Below are the code and all the weights of a small trained network. Each question names an input and a class and asks about switching units off, where a switched-off unit gives its printed mean instead of its output.

import numpy as np


def w(rows, s, z=0):
    codes = np.array(rows[::2]) - 128.0
    scale = np.full(codes.shape[1], s)
    scale[-1] = z or s
    return codes * scale


def f(y):
    return np.maximum(y, 0)


def log_softmax(a):
    a = a - a.max(-1, keepdims=True)
    return a - np.log(np.exp(a).sum(-1, keepdims=True))


def net(x, mask):
    res = np.array(x, float).reshape(1, 5) / 4 @ E
    y = f(res @ A[0][:, :-1].T + A[0][:, -1])
    res = res + np.where(mask, y, B[0][:, -1]) @ B[0][:, :-1]
    return log_softmax(res[-1] @ U[:, :-1].T + U[:, -1])


A, B = {}, {}
E = w([
[254,143,92,131,165],'x0',
[155,122,253,199,167],'x1',
[189,78,144,29,216],'x2',
[62,133,100,225,236],'x3',
[117,57,65,160,114],'x4',
],0.0078)
A[0] = w([
[146,110,93,209,160,101],'N0',
[112,91,112,75,158,214],'N1',
[197,154,155,97,69,151],'N2',
[147,107,141,200,147,203],'N3',
[131,126,95,219,182,144],'N4',
[180,160,111,48,123,237],'N5',
[105,162,101,184,88,173],'N6',
[90,132,109,76,41,252],'N7',
[69,163,146,178,158,178],'N8',
[132,101,250,148,142,185],'N9',
[133,125,117,134,57,137],'N10',
[134,184,122,130,188,155],'N11',
[145,138,160,123,24,154],'N12',
[146,149,125,154,99,54],'N13',
[141,77,142,127,89,89],'N14',
[107,166,145,145,151,52],'N15',
[164,156,154,99,155,150],'N16',
],0.017,0.0034)
B[0] = w([
[102,93,52,109,148,202],'N0',
[131,128,125,55,175,186],'N1',
[160,215,138,169,170,217],'N2',
[118,106,123,67,177,205],'N3',
[65,98,74,124,214,225],'N4',
[237,141,78,139,160,223],'N5',
[91,85,112,192,68,204],'N6',
[116,159,117,61,1,219],'N7',
[65,114,167,200,145,209],'N8',
[151,79,245,80,113,246],'N9',
[103,142,122,156,67,179],'N10',
[119,117,134,180,158,179],'N11',
[118,208,167,127,91,212],'N12',
[130,158,132,110,107,154],'N13',
[117,140,129,101,119,155],'N14',
[127,140,152,167,131,156],'N15',
[186,114,140,144,156,185],'N16',
],0.025,0.013)
U = w([
[139,168,83,49,106,166],'0',
[130,243,151,144,108,87],'1',
[117,111,122,172,48,115],'2',
[81,135,138,187,181,54],'3',
[155,96,252,123,151,41],'4',
[246,130,116,176,170,252],'5',
[102,106,55,110,156,149],'6',
],0.013,0.0014)

Each question gives the input, the list of numbers given to net, and the class t.
The units are the neurons (one row each of A and B). Each row of codes is followed by its name. A weight is (code - 128) times the scale printed after its matrix; where a second scale follows, it is the last column's (A, B and U).
mask holds one flag per neuron, in row order. A switched-off neuron (its flag False) gives its mean, the last column of its row in B, instead of its output. The means were averaged over made-up inputs and are rounded, as every weight is.
A unit's drop is (log p(t) with every unit on - log p(t) with that unit switched off) / (log p(t) with every unit on - log p(t) with every unit switched off).
The circuit of an input: a set's keep is (log p(t) with only the set's units on - log p(t) with every unit switched off) / (log p(t) with every unit on - log p(t) with every unit switched off). Starting from the 12 units with the biggest drops (on a tie, the unit counted first), units are removed one at a time, each time the one whose removal leaves the highest keep (on an exact tie, the one counted first), for as long as the keep stays at least 0.8.
units of the circuit, in order: the units of the circuit, biggest drop first
most important unit: the unit with the biggest drop
k most important neurons: the k neurons with the biggest drops, biggest first
drop when u is switched off: that unit's drop, to one decimal
input [-4,-6,2,-5,-7], class 1: most important unit => N2
input [-5,-7,-3,-3,0], class 2: 2 most important neurons => N6, N10
input [3,-3,-3,6,1], class 6: 3 most important neurons => N0, N2, N9
input [1,-4,-8,-8,5], class 1: 2 most important neurons => N12, N2
input [-5,-1,8,-8,-1], class 0: 3 most important neurons => N7, N1, N8
input [0,0,-2,-1,3], class 2: units of the circuit, in order => N2, N1
input [7,4,1,3,0], class 6: 2 most important neurons => N0, N4
input [5,2,3,3,0], class 6: 2 most important neurons => N2, N4
input [7,0,2,6,-5], class 3: 2 most important neurons => N11, N7
input [-7,0,3,-5,3], class 0: 2 most important neurons => N7, N8
input [3,8,4,5,5], class 6: 2 most important neurons => N4, N0
input [-1,-1,-2,1,-4], class 2: 2 most important neurons => N2, N9
input [4,-2,-6,-1,8], class 2: drop when N6 is switched off => 1.1
input [5,-6,4,-6,-5], class 5: drop when N5 is switched off => 2.4
input [6,2,-1,8,5], class 6: units of the circuit, in order => N0
input [5,-4,3,-5,-8], class 5: drop when N5 is switched off => 0.5
